The three nearest rows among all rows above each row, by straight-line distance, nearest first (none for the first four rows):
0: -1.64; +0.30; +2.05; -1.05; +0.14; -0.07; +1.20; -2.54; +2.15; +1.65; +1.40; -0.15; +1.47; +0.14; +0.33; +0.80; -0.43; -2.00; +0.12; +0.75; -1.72; +3.15; -0.16; +1.00; +0.94; +0.90; -0.41
1: -1.97; -1.54; +4.44; -4.86; -1.43; -0.70; +2.84; -5.21; +3.24; +2.27; -0.04; -2.83; +0.75; -1.40; -0.69; +0.54; -2.80; -4.27; +2.80; +7.00; -6.38; +0.79; +1.65; -1.52; +2.72; -2.23; +0.17
2: -2.45; -0.87; +1.79; -1.47; -1.56; -1.00; +2.31; -6.10; +2.49; +0.07; -0.04; -1.38; +0.92; +0.02; -1.56; -0.44; -0.84; -2.69; +1.33; +3.10; -1.26; +2.07; +0.38; -0.64; +0.75; +0.70; -0.50
3: -1.21; -0.95; +0.10; +1.03; +0.64; -1.26; +2.34; -5.06; +0.70; -1.09; +0.28; -0.30; +0.83; +0.75; -0.19; -0.80; -0.16; -1.76; -0.89; +1.61; -0.58; +2.52; +2.58; -0.65; +1.33; -0.41; -0.51
4: -2.06; -0.63; +0.79; -0.37; -0.86; -0.93; -0.25; -5.53; -0.56; -1.05; +0.08; -0.79; +0.15; +0.75; -2.60; +0.26; -0.16; -0.13; -0.12; +1.28; +0.00; +1.09; -0.34; -1.85; +0.32; +0.21; +0.67 : 3 2 0
5: +1.50; +0.80; +1.46; +0.15; +0.82; -0.52; -0.87; +0.94; +0.51; -1.50; -0.15; +0.71; -0.78; -0.11; -0.85; +0.30; +0.59; +2.10; +1.28; +1.79; +1.90; -1.57; -0.33; +0.13; -1.03; -0.62; +0.44 : 4 0 3
6: -1.73; -1.52; +1.14; -3.11; -0.35; -2.47; +0.70; -5.13; +1.59; -1.54; +1.55; -1.74; -0.15; +0.17; -1.65; -0.79; +0.68; -3.94; -1.47; +0.95; -1.54; +5.01; +2.38; -2.70; +0.57; -0.17; -0.57 : 3 2 4
7: -3.74; -1.33; +3.74; -2.14; -3.10; -0.32; +3.27; -6.66; +2.17; +1.62; +0.54; -2.21; +1.29; -0.89; -0.89; -0.98; -1.55; -3.25; +4.27; +7.73; -6.64; +3.70; +0.61; -0.60; +3.03; -0.36; -0.53 : 1 2 0
8: -3.00; -2.07; +2.99; -3.45; -2.14; -1.51; +1.42; -5.74; +2.22; -0.99; +0.72; -1.74; +0.54; -0.10; -0.11; +0.04; -0.78; -2.93; +0.61; +5.41; -3.61; +3.05; +0.79; +0.43; +2.30; -1.09; +0.22 : 2 7 1
9: -1.24; -1.65; -1.65; +0.01; -1.15; +1.29; -0.81; -3.01; -0.23; -0.49; +1.11; -0.35; -1.07; +0.23; -0.61; +0.74; +1.43; -1.46; -1.71; -0.76; +0.67; +1.20; +0.65; -0.89; +0.28; +1.80; +0.89 : 4 3 0
10: -4.31; -3.36; +1.27; -1.19; -1.70; -0.98; +1.64; -6.00; +0.19; -0.26; +0.59; -0.98; -0.91; -1.84; -1.58; -0.43; +0.35; -1.14; -1.19; +1.69; -0.87; +2.57; +1.14; -2.56; +1.64; +0.47; -1.82 : 2 4 6
11: -0.60; -1.33; +0.79; +0.40; -0.70; +0.17; +0.21; +1.05; -1.43; +0.93; -0.95; +0.78; +0.75; -1.96; -0.99; +1.06; -0.07; -0.87; +1.73; +1.83; -0.95; -0.06; -1.71; -0.17; +0.10; -1.35; +0.03 : 5 0 4
12: -1.62; -0.83; +3.04; -4.02; -2.30; -0.43; +4.55; -6.05; +2.00; +0.59; -0.07; -1.70; +1.86; -0.48; -1.29; -0.32; -1.81; -3.83; +3.05; +5.92; -6.75; +0.53; -0.43; +0.26; +2.77; +0.11; -1.03 : 7 1 8
13: -1.79; +0.49; +0.53; -0.84; -1.94; -0.21; +1.91; -3.49; -0.22; -0.06; -0.41; -0.52; +1.26; -1.18; -2.17; -1.01; +0.16; -0.94; +0.67; +2.42; -1.31; -1.76; -1.48; +0.66; -0.18; +0.61; -0.85 : 4 2 11
14: -3.64; -1.18; +5.61; -4.24; -3.34; -0.89; +3.17; -3.94; +1.41; +1.38; -0.33; -2.53; +2.06; +0.56; -1.55; -2.10; -2.75; -5.38; +3.72; +8.16; -6.82; +2.86; +2.20; +0.12; +3.91; +1.62; -0.54 : 7 12 1
15: -1.92; -0.84; +0.37; -1.42; -1.53; +0.26; +0.48; -3.37; +1.65; -1.80; +0.91; -1.62; +1.77; +0.89; +0.08; -0.19; +0.51; -1.42; -1.83; +3.50; +0.72; +1.75; +2.58; -1.69; +1.08; +0.59; +0.55 : 3 4 2
16: -4.35; -1.17; +2.34; -1.90; -4.59; -0.83; +0.38; -6.67; +1.59; -1.57; +0.04; -1.73; +0.43; -0.55; -0.72; -1.58; +1.99; -5.32; -0.57; +3.36; -4.53; +2.82; +1.58; -1.28; +2.60; +3.74; +0.06 : 8 2 10
17: -3.30; -0.97; +5.01; -2.03; -2.45; +0.04; +4.09; -5.68; +1.09; +1.65; -0.45; -0.57; +1.16; -1.08; -1.18; -1.57; -1.53; -2.71; +5.15; +4.79; -6.63; -0.04; -1.42; -1.07; +2.61; +1.21; -2.54 : 12 7 14
18: -5.00; -1.71; -0.62; -1.00; -2.58; -0.04; -0.52; -2.25; -0.11; +1.53; +0.60; -2.18; +0.88; -0.53; +0.45; +0.42; +0.53; -2.04; -0.13; +0.38; -3.16; +1.83; +1.86; -1.76; +0.88; +4.14; -0.53 : 9 10 0
19: -2.06; -2.04; +3.35; -3.31; -1.17; +0.47; +2.08; -4.30; +0.74; -1.36; +0.17; -1.27; +2.04; -0.58; -1.01; +0.24; -1.10; -3.86; -0.79; +5.18; -3.49; +1.86; +1.05; -0.16; +1.75; -0.81; -0.14 : 8 2 12
20: +0.63; -0.53; -2.27; +0.79; +0.17; +0.00; -2.05; -1.55; +1.96; -2.40; +1.80; -0.74; -0.25; +1.42; +0.80; +0.29; +1.22; -4.24; -1.60; +0.24; +0.78; +0.06; +2.46; -0.53; -0.71; +0.31; -0.80 : 9 15 3
21: -1.51; -1.02; -0.06; -2.23; -0.93; -0.66; -0.31; -4.78; +2.03; -0.56; -0.87; -1.21; +1.74; +0.10; -1.59; -1.00; +0.66; -1.14; +0.06; +2.23; -1.87; +2.52; +0.62; -0.76; +0.93; -0.13; +1.51 : 2 4 15
22: -0.56; -1.55; +2.79; -3.47; -2.77; -0.91; +3.71; -3.97; +2.33; +1.21; -0.75; -0.72; +1.83; -0.77; -0.46; -1.18; -1.24; -4.68; +4.60; +6.10; -6.14; +2.39; +0.57; +0.21; +3.35; -0.94; +0.32 : 12 7 1
23: -1.25; +0.30; -0.65; -0.80; -0.82; -0.01; -0.55; -1.09; +0.53; +1.29; -0.91; +0.02; -0.10; -0.26; +0.13; -0.61; -0.69; +0.14; -0.09; -1.78; +0.19; +1.37; -0.24; -0.62; -0.36; +0.82; -0.42 : 9 0 11
24: -2.03; -1.28; -0.12; -2.35; -1.37; -1.79; +0.54; -5.88; +0.72; -0.30; +0.87; -2.17; +0.70; -0.54; -1.40; -0.85; +0.37; -0.14; -2.09; +0.97; -0.89; +2.43; +1.11; -0.76; +1.73; +0.87; +0.58 : 21 4 10
25: -0.99; -1.47; -0.32; +0.91; -0.44; -0.86; +0.84; -5.36; +0.61; -0.78; -0.14; -0.10; -1.62; -0.02; +0.40; -1.09; -0.59; -1.51; -0.18; +3.71; -2.79; +0.99; +1.41; +0.01; +0.57; +2.03; -0.02 : 3 2 21
26: -3.91; -0.86; +3.88; -3.87; -2.27; -1.70; +3.84; -6.66; +2.81; +0.87; +0.93; -1.94; +0.73; -0.26; -2.26; -0.14; -1.16; -1.96; +3.00; +7.35; -6.52; +3.96; +2.62; -0.50; +1.56; -2.30; +0.19 : 7 1 8
27: -1.34; -1.31; +3.92; -3.01; -2.65; -0.70; +3.68; -6.57; +0.94; +1.57; +0.25; -0.77; +1.15; -1.18; +0.12; +0.59; -1.48; -4.90; +2.93; +6.27; -6.80; +1.99; +1.85; +1.36; +3.75; +1.17; -1.13 : 12 22 7
28: -1.73; -0.51; +0.67; -1.16; -0.86; -1.77; +2.22; -4.46; +1.89; -0.34; -0.80; -1.38; -0.24; +0.52; -1.41; -0.28; +0.23; -3.21; +0.77; +2.40; -1.12; +1.47; +2.05; -0.04; +0.55; +1.22; +1.05 : 2 21 3
29: -1.24; -0.85; +1.68; -1.06; -2.74; -1.15; +0.05; -0.80; -0.02; +2.50; +1.68; -0.81; +0.11; -0.72; +1.45; +0.54; -1.08; -2.23; +1.66; -0.55; -3.61; +2.05; +1.75; +1.04; +0.61; +0.10; -1.29 : 0 23 18
30: -3.30; -2.98; +3.39; -4.40; -2.27; -1.27; +2.80; -5.95; +1.99; +2.37; +0.17; -2.76; +0.43; -1.32; -0.71; -0.89; -2.12; -5.14; +3.09; +5.68; -5.46; +5.06; +1.87; -0.10; +2.60; +1.67; -0.36 : 7 27 14
31: -1.81; -1.18; +5.16; -2.43; -0.70; +0.01; +4.50; -2.83; +1.89; +1.45; +0.10; -0.49; +2.34; -0.08; +0.68; +0.74; -2.49; -3.75; +3.67; +4.80; -5.34; +1.62; +0.52; +1.35; +2.57; -1.27; -0.14 : 22 12 27
32: -2.15; -3.23; +2.63; -2.99; -1.62; -2.27; +2.33; -6.53; +1.66; +0.32; -0.10; -1.31; +1.41; +0.50; -1.44; -2.06; -0.70; -2.34; +0.38; +3.48; -2.43; +3.48; +1.19; -1.24; +1.17; +0.54; -0.79 : 2 8 19
33: -2.92; -2.97; -0.79; -2.05; -1.43; -1.68; +0.58; -9.99; -0.33; -0.33; +1.35; -2.09; +0.37; -0.59; -1.57; -2.80; +0.39; -1.20; -0.94; +0.13; -0.49; +4.92; +2.32; -2.94; +1.65; +1.00; -0.90 : 24 10 6
34: -1.70; -0.89; +4.14; -4.15; -2.53; -1.01; +3.44; -5.56; +3.15; +0.77; +1.01; -2.15; +1.18; -0.66; -0.91; -1.16; -1.02; -3.38; +3.48; +7.49; -4.16; +4.04; +1.79; +0.87; +2.88; -1.63; +0.21 : 26 7 22
35: -3.21; -2.54; +0.95; -0.39; -4.08; +0.42; +1.28; -7.75; +1.69; -1.16; +1.02; -0.45; +0.49; -0.05; -0.16; -2.29; -1.21; -4.24; +0.91; +3.66; -2.54; +2.15; +0.91; -2.08; +3.76; +3.97; -1.35 : 16 2 32
36: -3.86; -1.32; +0.74; -2.66; -1.32; -1.91; +0.68; -8.25; +2.16; -1.58; +2.25; -2.11; +0.24; -2.09; -1.62; -1.28; +0.85; -3.02; -0.72; +0.53; -0.73; +3.80; +2.53; -1.38; -0.20; +0.88; -0.16 : 6 33 24
37: -2.95; -2.46; +3.88; -4.11; -2.16; -1.54; +3.64; -6.41; +3.23; +0.70; +0.09; -0.92; -0.48; -0.03; -1.69; +1.35; -0.85; -3.76; +2.61; +6.03; -5.22; +2.53; +1.91; -1.45; +3.04; -1.83; -0.48 : 26 1 34
38: -1.88; -2.64; +0.05; -5.06; -1.37; -1.74; +2.41; -6.43; +3.43; -0.26; +0.04; -2.47; -0.05; +0.94; -0.49; +0.18; -2.56; -4.58; +0.23; +6.70; -4.79; +5.88; +4.49; -0.96; +1.17; +0.42; +0.59 : 30 8 37
39: -2.39; -1.74; +1.14; -2.28; -1.43; -1.30; +1.83; -3.93; -0.22; -0.60; +0.51; -1.59; +1.22; -1.12; +0.36; -1.61; -0.19; -0.37; -0.31; +1.49; -0.65; +2.51; +0.54; -1.32; +3.01; -0.80; +0.28 : 24 21 10
40: -1.83; -0.04; +0.60; -1.27; +0.61; -2.06; +3.81; -3.20; +3.17; -2.74; +0.37; -1.04; +0.67; -0.80; -1.37; -1.39; +0.20; +0.31; -1.22; +3.40; +2.40; +2.60; +1.41; -0.61; -0.97; -3.64; +1.03 : 3 15 39
41: -1.88; -0.54; +0.80; -1.20; -3.31; -1.13; +1.34; -6.86; +2.66; -1.15; +0.10; -2.04; -0.97; +0.17; +0.14; -1.42; -0.35; -4.16; -1.41; +5.78; -5.49; +1.28; +0.59; +0.24; +2.21; +5.12; -0.76 : 16 35 25
42: -1.93; -0.72; +0.18; -1.34; -1.51; +0.57; -0.15; -2.97; -0.79; +1.32; +0.91; -1.54; +1.20; -1.08; -0.30; -0.43; -1.56; -2.59; +1.18; +1.14; -2.77; +1.07; +2.08; +0.68; +1.31; +0.73; -2.11 : 29 0 18
43: -2.49; -1.19; +0.10; -2.85; -0.42; -0.92; +2.89; -4.48; +0.69; -0.18; +0.86; -1.17; +0.50; +0.11; -0.65; -0.99; +0.72; -4.34; -0.14; +2.26; -2.65; +3.34; +1.99; -0.03; +1.45; +0.70; +0.23 : 28 2 6
44: -1.92; -1.13; -0.77; -1.23; -0.63; -0.86; -0.67; -2.46; -0.77; -1.72; +0.88; -1.38; -0.51; -1.04; +0.34; -1.07; +0.23; -0.48; -1.74; -2.10; +0.31; +0.76; +0.80; -1.32; -0.47; +3.63; -0.17 : 9 23 24
45: -1.29; -1.98; +0.90; -1.13; -0.86; -1.61; +1.00; -6.11; +0.10; -1.13; -0.14; -2.34; +0.18; -0.45; -1.50; -1.44; -0.76; -1.05; -1.45; +1.12; -0.27; +0.62; +0.91; -2.27; -0.01; -0.50; -0.09 : 4 24 39
46: -0.41; +0.28; -0.15; +0.73; +1.23; +0.05; -0.20; -0.28; +0.26; -1.14; -0.72; -0.30; -0.25; -0.30; +0.29; +0.31; +0.82; +1.64; -0.46; -0.55; +0.61; +0.91; +0.51; -0.98; -0.85; -0.48; +0.84 : 23 5 9
47: -3.20; -1.57; +2.57; -2.56; +0.51; -0.07; +2.71; -4.69; +0.82; +1.40; +0.46; -2.56; +1.63; +0.08; -1.51; -0.50; -0.65; -3.99; +1.84; +4.49; -4.95; +1.85; +1.27; -0.07; +1.20; -0.42; +0.20 : 19 8 43
48: -2.05; -2.09; +4.39; -4.72; -0.22; -1.70; +2.77; -4.91; +3.99; +1.90; +0.53; -1.72; +1.47; +0.44; -1.29; +0.09; -0.75; -2.63; +0.86; +7.53; -5.84; +5.48; +2.21; +0.63; +2.82; -1.34; -0.60 : 34 26 37
49: -1.99; -3.03; +6.72; -3.85; -1.50; -1.72; +2.38; -4.98; +2.57; +1.98; +0.64; -2.46; +1.49; -0.33; -2.30; +0.42; -1.94; -3.23; +3.52; +6.36; -6.13; +1.78; +2.78; +0.25; +3.11; -1.80; -0.44 : 1 37 34
50: -0.86; -0.74; +0.17; -0.91; -1.34; -0.25; -0.31; -3.46; -0.71; +0.44; -1.06; -0.13; +1.28; -1.00; -0.38; -0.60; -1.22; -0.89; +0.39; +1.25; -2.12; +0.30; -0.47; +0.87; +0.77; +1.54; -1.22 : 42 13 23
51: -1.72; -0.81; +1.71; -2.06; +0.13; +0.11; +0.33; -0.62; -0.29; +2.21; -1.15; +0.44; +0.65; -0.44; -1.20; -0.89; +0.21; -0.33; -0.58; +1.44; -0.47; +0.53; -0.10; -0.74; +0.18; -1.29; -0.28 : 11 23 50
52: -1.68; -1.46; +1.93; -0.85; -2.36; +0.36; +1.50; -1.71; +1.01; +2.33; +0.34; -0.21; +0.49; -0.19; -0.78; -1.20; -2.06; -3.06; +2.27; +2.55; -4.25; +0.41; +0.62; -0.21; +2.47; +1.35; -0.11 : 42 29 50
53: -1.04; -1.91; +3.46; -3.72; +0.41; -0.28; +2.39; -5.01; +4.33; +0.44; +0.65; -0.42; -0.02; -0.22; +0.08; +0.75; -1.93; -1.74; +0.00; +5.82; -3.78; +4.79; +3.83; -2.00; +1.37; -2.16; +0.03 : 48 8 37
54: -0.97; -0.16; +4.77; -1.68; -0.98; -0.45; +1.56; -3.25; +2.39; +2.18; +0.19; +0.20; +2.45; +0.08; -0.32; +1.52; -1.96; -3.73; +4.64; +7.64; -5.56; +2.82; +1.04; +1.36; +2.84; -0.19; +0.43 : 31 22 27
55: -3.12; -0.59; -0.44; -1.97; -4.45; -1.71; +0.62; -7.56; +2.63; -2.93; -0.50; -1.81; +1.13; -1.18; -1.35; -0.85; +0.55; -3.79; -1.76; +5.41; -9.99; +1.46; +2.30; -1.17; +1.59; +3.91; +0.52 : 41 16 35
56: -1.24; -1.39; +1.53; -1.52; +0.61; -0.36; +1.75; -2.59; -0.54; +1.07; -0.03; -0.72; +0.64; -0.23; -0.51; +0.31; -0.21; -2.68; +0.54; -0.26; -1.22; +1.71; +1.06; +1.09; +1.29; -1.67; -1.16 : 0 42 51
57: -5.12; -1.86; +4.79; -3.96; -1.38; -0.90; +4.48; -9.09; +4.39; +1.23; +0.68; -2.31; +2.17; -2.68; -2.11; -0.59; -1.90; -3.18; +2.14; +6.53; -5.35; +4.04; +3.68; -2.19; +1.83; -1.84; +0.03 : 26 37 7
58: -2.26; -1.04; +2.48; -1.60; -1.41; -1.26; +2.26; -4.56; +0.89; -0.20; +0.49; -1.85; +0.01; -0.95; -0.99; -0.03; -0.76; -2.63; +1.61; +4.37; -2.85; +1.55; -2.33; -0.01; +1.41; +1.15; +1.05 : 2 8 47
59: -1.79; -1.35; +1.15; -1.28; -0.69; -0.42; +1.36; -2.80; +1.18; -0.89; +1.07; -0.26; +0.58; -1.07; -0.29; -0.33; +0.14; -1.91; +0.63; +2.91; -1.69; +2.17; +2.07; -0.44; +2.80; +0.86; -0.85 : 39 43 28
